After every row comes roughly how far along a hidden order it lies, from 0 to 15.
[ 26  21   1   8  41  -2  -5   4   5   6  15 -16 -10  26  -9 -18  18  -5
 -35   3   4  -2  -5  13   9   3 -11   4  23  -4  19   1   8  -3   2   4
   1  60  10] -> 10
[-28  -7  14   7 -52  -2   4  -2 -22   0   9  -8 -21  17   4   2 -18   4
  -7 -61  -3   3   1 -19   2   1 -32   8 -73  13 -13 -14  -5 -11 -12  -4
   7 -40   1] -> 5
[ 14   3 -16  11  -3   3 -10  10  22   3   9 -24 -26  41   0 -15 -17  -1
  -1 -37   9  13  -4   3 -28   5  -6  28 -20  -5   4  10   5  -3   9  -9
  -4  49  17] -> 7
[ -4   3   7  10 -21   3  -1   2  -6   3  12 -18 -29  28  -1  -6  -9   2
 -15 -57   0   2  -1  -6  -5   2 -28  11 -50   8  -2  -5  -1 -11  -6  -6
   4   3   9] -> 6
[-71 -16  17   9 -78 -14   7  -7 -28  -5  -3  -6 -15  13  11   8 -33   5
  -2 -87  -3  12   5 -37   6   0 -44  17 -97  13 -28 -24 -10  -6 -13  -6
   5 -82  -2] -> 2
[ -4  -7 -34  24 -41   3 -10  -2  23   0  15 -37 -34  33  -2  -6 -42   0
   0 -81  -4  19  -1 -14 -53   6 -37  68 -93  -3 -25  36  -2  -9  -1 -10
  -1  37  18] -> 1
[ 19  20   5   8  35  -4  -6   6   5   6   7 -13  -8  28  -7 -18  19  -4
 -34   2   7   1  -5  12  11   3 -12   0  28  -4  18  -5   7  -2   3   2
   0  56   8] -> 11
[-14  -1 -18  19 -22  -1 -13   7  20   1   3 -31 -34  52   4 -14 -28   1
  -3 -76   8  23  -4 -10 -35   7 -30  40 -51  -5  -9  10   0  -6   5 -12
  -3  31  19] -> 5
[-56  -5  15   5 -48 -17  -1   6 -18  -2 -14   3  -3  20  14  -2 -14   2
  -2 -59   9  15  -1 -21  19   1 -25  -7 -26   3 -11 -28  -4   0  -4  -6
   0 -46  -6] -> 7
[-42   7  25   1 -14 -20   2   2 -28   0 -10  11  13   6   8  -4   9   0
 -25 -23   7   6  -2 -12  39  -1 -24 -22   6   2   0 -32  -1   1  -8   4
   3 -34 -11] -> 9
[-61  10  42  -5   7 -28   6   1 -35  -1 -27  21  24  -1   9  -2  28   0
 -29  -9   9   4   0 -13  65  -3 -19 -47  42   4   7 -53  -2   6  -6   6
   1 -54 -17] -> 11
[  3  -9 -42  26 -33   5  -9  -5  25  -1  20 -38 -32  24  -4  -5 -44   0
  -2 -47  -7  17  -1 -14 -60   6 -39  76 -98  -4 -29  45  -2 -10  -4  -7
   0  43  17] -> 0
[  8   4  -4  13  -8   4  -4   2   5   3  16 -26 -28  34  -4 -10 -11   0
 -14 -46   0   5  -2  -2 -16   4 -23  24 -45   3   1   5   2  -8  -1  -5
   2  27  15] -> 6
[  1  -4 -13  15 -27   5  -7   5  17   2   9 -29 -35  38   0  -9 -26   1
   1 -65   3  14  -1  -8 -36   5 -25  36 -59   2  -8  10  -1  -8   3 -11
  -2  23  17] -> 4
[ 37   2  -9   9   0  12   1  -3   7   3  31 -25 -27  18 -12  -7 -12  -1
  -9 -15  -5  -8   1   4 -25   3  -6  30 -52   5   3  20   5  -8  -1  -1
   3  40  18] -> 5
[-34   2  22  -2 -22 -13   3   5 -23   0  -6   9   5   4   7  -2   2   1
 -12 -19   6   4  -1 -10  27  -2 -12 -20  -4   4   0 -27  -1   0  -5   1
   2 -28 -10] -> 8
[-47  14  50 -13  25 -25   7   6 -33   0 -30  29  26  -1   9  -3  39   0
 -24   0  13   1   0  -8  71  -4   0 -65  74   3  21 -62   0  10   1   5
  -1 -52 -17] -> 14
[-30  23  43 -11  35 -25   2   8 -36   3 -17  28  33   4   7 -11  42  -3
 -37  18  16  -2  -5   4  76  -4   1 -62  86  -3  27 -53   5   9  -3  11
   2 -24 -17] -> 15
[-24  -3  11   6 -40  -3   0   5 -12   1   2  -6 -17  21   5  -3 -15   3
  -3 -59   3   7  -1 -14   5   2 -24   2 -46   8  -7 -14  -3  -7  -6  -6
   3 -21   2] -> 6
[-71  -8  20   3 -50 -21   2   3 -24  -4 -20   6   0  15  15   1 -18   3
  -3 -64   8  18   1 -27  22   0 -29  -7 -34   6 -14 -35  -6   2  -5  -5
   0 -66  -8] -> 6
